Here is a tiny trained network, its code and every weight. The questions are about switching its units off for an input and a target symbol, where a switched-off unit gives its printed mean instead of its output.

import numpy as np


def w(rows, s, z=0):
    codes = np.array(rows[::2]) - 128.0
    scale = np.full(codes.shape[1], s)
    scale[-1] = z or s
    return codes * scale


def f(y):
    return y / 2 * (1 + np.tanh(0.7978845608 * (y + 0.044715 * y**3)))


def softmax(a):
    e = np.exp(a - a.max(-1, keepdims=True))
    return e / e.sum(-1, keepdims=True)


def log_softmax(a):
    a = a - a.max(-1, keepdims=True)
    return a - np.log(np.exp(a).sum(-1, keepdims=True))


def net(x, mask):
    ids = ['αδεηλμξπτφψω'.index(c) for c in x.split()]
    T = len(ids)
    res = E[ids] + P[:T]
    u = 0
    for l in range(2):
        r = res
        for j in range(2):
            rows = slice(2 * j, 2 * j + 2)
            q, k, v = (r @ M[l][rows].T for M in (Q, K, V))
            z = softmax(np.where(np.tri(T) > 0, q @ k.T / 2**0.5, -1e9)) @ v
            o = O[l][rows]
            res = res + np.where(mask[u + j], z, o[:, -1]) @ o[:, :-1]
        u += 2
        y = f(res @ A[l][:, :-1].T + A[l][:, -1])
        res = res + np.where(mask[u : u + 4], y, B[l][:, -1]) @ B[l][:, :-1]
        u += 4
    return log_softmax(res[-1] @ U[:, :-1].T + U[:, -1])


Q, K, V, O, A, B = {}, {}, {}, {}, {}, {}
E = w([
[119,129,171,160,86,150,105,112,107],'α',
[155,186,165,122,103,146,91,87,72],'δ',
[110,115,147,110,95,125,134,107,106],'ε',
[86,123,180,130,149,120,88,114,80],'η',
[118,61,73,80,132,129,158,105,140],'λ',
[169,166,210,120,200,146,246,163,144],'μ',
[142,113,100,57,165,95,102,85,107],'ξ',
[169,106,120,135,145,115,80,88,162],'π',
[59,106,106,132,139,75,105,149,150],'τ',
[89,193,62,198,197,157,119,64,141],'φ',
[75,136,88,159,74,137,133,144,183],'ψ',
[107,201,43,89,85,78,155,142,150],'ω',
],0.012)
P = w([
[110,123,193,140,129,99,225,60,101],'0',
[172,107,125,169,126,116,144,185,58],'1',
[95,142,162,123,120,103,182,47,142],'2',
[156,122,96,151,119,126,93,200,93],'3',
[70,157,139,105,104,115,131,46,182],'4',
[133,134,65,126,113,135,46,203,130],'5',
[43,183,113,83,89,127,79,52,216],'6',
[116,147,33,100,109,156,2,216,164],'7',
],0.0066)
Q[0] = w([
[137,100,108,180,114,143,90,195,92],'L0H1',
[134,104,152,111,95,132,130,65,163],'L0H1',
[192,85,77,133,108,33,73,153,123],'L0H2',
[175,125,182,137,247,179,191,35,253],'L0H2',
],0.033)
K[0] = w([
[133,85,93,112,164,91,79,98,132],'L0H1',
[152,143,185,87,155,157,135,140,158],'L0H1',
[135,185,99,204,117,75,88,151,208],'L0H2',
[156,136,246,177,129,93,252,128,68],'L0H2',
],0.033)
V[0] = w([
[168,153,187,88,203,151,173,212,186],'L0H1',
[133,178,144,101,136,108,115,114,130],'L0H1',
[86,112,158,2,78,253,109,172,74],'L0H2',
[196,100,241,87,91,45,65,169,195],'L0H2',
],0.0097)
O[0] = w([
[144,115,141,3,168,162,103,214,173,3],'L0H1',
[127,124,119,87,127,137,133,127,85,144],'L0H1',
[135,126,181,142,61,60,117,109,115,75],'L0H2',
[102,109,165,66,65,180,120,148,61,97],'L0H2',
],0.0055,0.003)
A[0] = w([
[159,59,58,128,101,110,128,229,104,140],'L0N1',
[191,12,100,125,81,211,45,175,12,33],'L0N2',
[172,75,61,139,195,142,73,215,87,57],'L0N3',
[207,85,176,134,27,32,50,226,32,1],'L0N4',
],0.011,0.0054)
B[0] = w([
[161,152,191,134,120,144,51,97,103,254],'L0N1',
[79,135,125,2,129,230,162,154,97,229],'L0N2',
[61,191,112,162,98,156,199,124,92,207],'L0N3',
[129,82,68,162,195,16,180,77,238,148],'L0N4',
],0.0093,0.0017)
Q[1] = w([
[126,105,212,77,163,117,156,79,175],'L1H1',
[198,113,183,130,145,132,159,253,187],'L1H1',
[100,145,218,123,138,98,156,64,175],'L1H2',
[166,104,170,101,166,76,143,246,202],'L1H2',
],0.026)
K[1] = w([
[100,43,209,120,185,109,136,99,104],'L1H1',
[183,143,167,164,185,127,253,207,87],'L1H1',
[129,129,198,97,160,128,170,73,146],'L1H2',
[188,110,174,157,187,139,232,177,74],'L1H2',
],0.028)
V[1] = w([
[212,132,82,83,41,104,177,122,141],'L1H1',
[154,252,117,78,167,63,143,113,81],'L1H1',
[230,91,86,86,107,190,165,42,121],'L1H2',
[185,193,159,154,61,181,165,154,192],'L1H2',
],0.016)
O[1] = w([
[171,99,75,101,55,151,105,44,104,21],'L1H1',
[104,181,76,99,55,80,49,164,52,253],'L1H1',
[86,140,81,114,59,141,22,123,224,52],'L1H2',
[80,84,125,184,93,255,141,109,112,56],'L1H2',
],0.0077,0.002)
A[1] = w([
[105,72,35,111,101,111,210,110,158,9],'L1N1',
[62,69,71,124,144,79,204,120,179,27],'L1N2',
[192,125,223,188,157,108,8,92,145,78],'L1N3',
[160,137,223,203,161,170,59,62,87,2],'L1N4',
],0.016,0.0058)
B[1] = w([
[254,215,148,108,115,133,232,208,137,192],'L1N1',
[93,32,127,156,54,130,72,211,56,246],'L1N2',
[226,119,137,161,147,192,140,134,119,253],'L1N3',
[100,64,6,50,130,137,169,147,25,253],'L1N4',
],0.0096,0.0034)
U = w([
[35,120,226,137,28,63,242,3,178,244],'α',
[124,196,92,99,113,114,201,135,159,56],'δ',
[174,91,141,58,114,109,159,184,161,83],'ε',
[82,56,155,137,126,80,107,171,135,99],'η',
[213,82,139,181,181,150,63,110,165,192],'λ',
[113,143,197,227,85,199,162,157,109,98],'μ',
[125,99,71,38,176,46,111,115,183,114],'ξ',
[69,155,186,31,141,228,100,193,167,182],'π',
[174,174,252,79,191,135,142,137,60,141],'τ',
[67,198,70,224,183,108,157,165,182,153],'φ',
[109,79,63,116,164,137,191,110,125,115],'ψ',
[139,162,166,192,79,161,52,112,13,3],'ω',
],0.0057,0.0052)

Each question gives the input, a string of symbols that net reads in full, and the target symbol t.
The units are the heads (2 rows each of Q, K, V and O) and the neurons (one row each of A and B). Each row of codes is followed by its name. A weight is (code - 128) times the scale printed after its matrix; where a second scale follows, it is the last column's (O, A, B and U).
mask holds one flag per unit, layer by layer, with each layer's heads first. A switched-off unit (its flag False) gives its mean, the last column of its rows in O or B, instead of its output. The means were averaged over made-up inputs and are rounded, as every weight is.
A unit's drop is (log p(t) with every unit on - log p(t) with that unit switched off) / (log p(t) with every unit on - log p(t) with every unit switched off).
unit that matters most: the unit with the biggest drop
k most important neurons of layer l: the k neurons of layer l with the biggest drops, biggest first
which heads matter: for each layer, one digit per head in row order, 1 if its drop is at least 0.15 and else 0, layers parted by /
input π η π φ ε ψ μ ε, target ψ: which heads matter => 00 / 11
input λ ω ε ε, target ω: which heads matter => 01 / 10
input δ λ π α ξ ε ε ε, target ε: which heads matter => 01 / 10
input λ μ λ ξ η, target π: which heads matter => 10 / 01
input λ ε η ε, target η: which heads matter => 01 / 10
input ε π α λ ε ε λ δ, target λ: 2 most important neurons of layer 1 => L1N3; L1N4
input τ ω μ η, target ω: unit that matters most => L1H1
input λ μ φ α ε α ε, target π: which heads matter => 10 / 01
input ψ ε τ μ ξ, target π: which heads matter => 10 / 01
input η ψ π η, target ψ: 2 most important neurons of layer 0 => L0N1; L0N2
input τ τ τ δ ε τ, target τ: which heads matter => 00 / 01
input δ ω π ε ε δ ε, target α: which heads matter => 01 / 00
input ξ ε ε ε η λ δ α, target λ: which heads matter => 11 / 01
input η ε η α α π, target π: unit that matters most => L0H2
input μ η π λ, target π: 2 most important neurons of layer 0 => L0N2; L0N1
input ε ε τ π, target τ: 2 most important neurons of layer 0 => L0N3; L0N2
input ψ α φ τ λ π, target τ: 2 most important neurons of layer 0 => L0N2; L0N1
input ψ η ω, target δ: 2 most important neurons of layer 1 => L1N1; L1N2
input α π η ψ τ ε, target ψ: which heads matter => 01 / 11
input φ π α ε ε ψ π π, target ψ: which heads matter => 00 / 11
input ψ ε τ, target η: which heads matter => 00 / 10
input ψ ω δ ε ψ ξ, target ψ: which heads matter => 01 / 11
input ε π φ π, target φ: unit that matters most => L0N3
input ε ε δ ξ π ξ, target π: 3 most important neurons of layer 0 => L0N2; L0N3; L0N4
input η τ ξ π π ψ, target ψ: 3 most important neurons of layer 0 => L0N1; L0N2; L0N4
input ε π π π π π α, target ψ: 2 most important neurons of layer 0 => L0N2; L0N4
input μ ε ε π ξ ε λ, target π: unit that matters most => L0H1
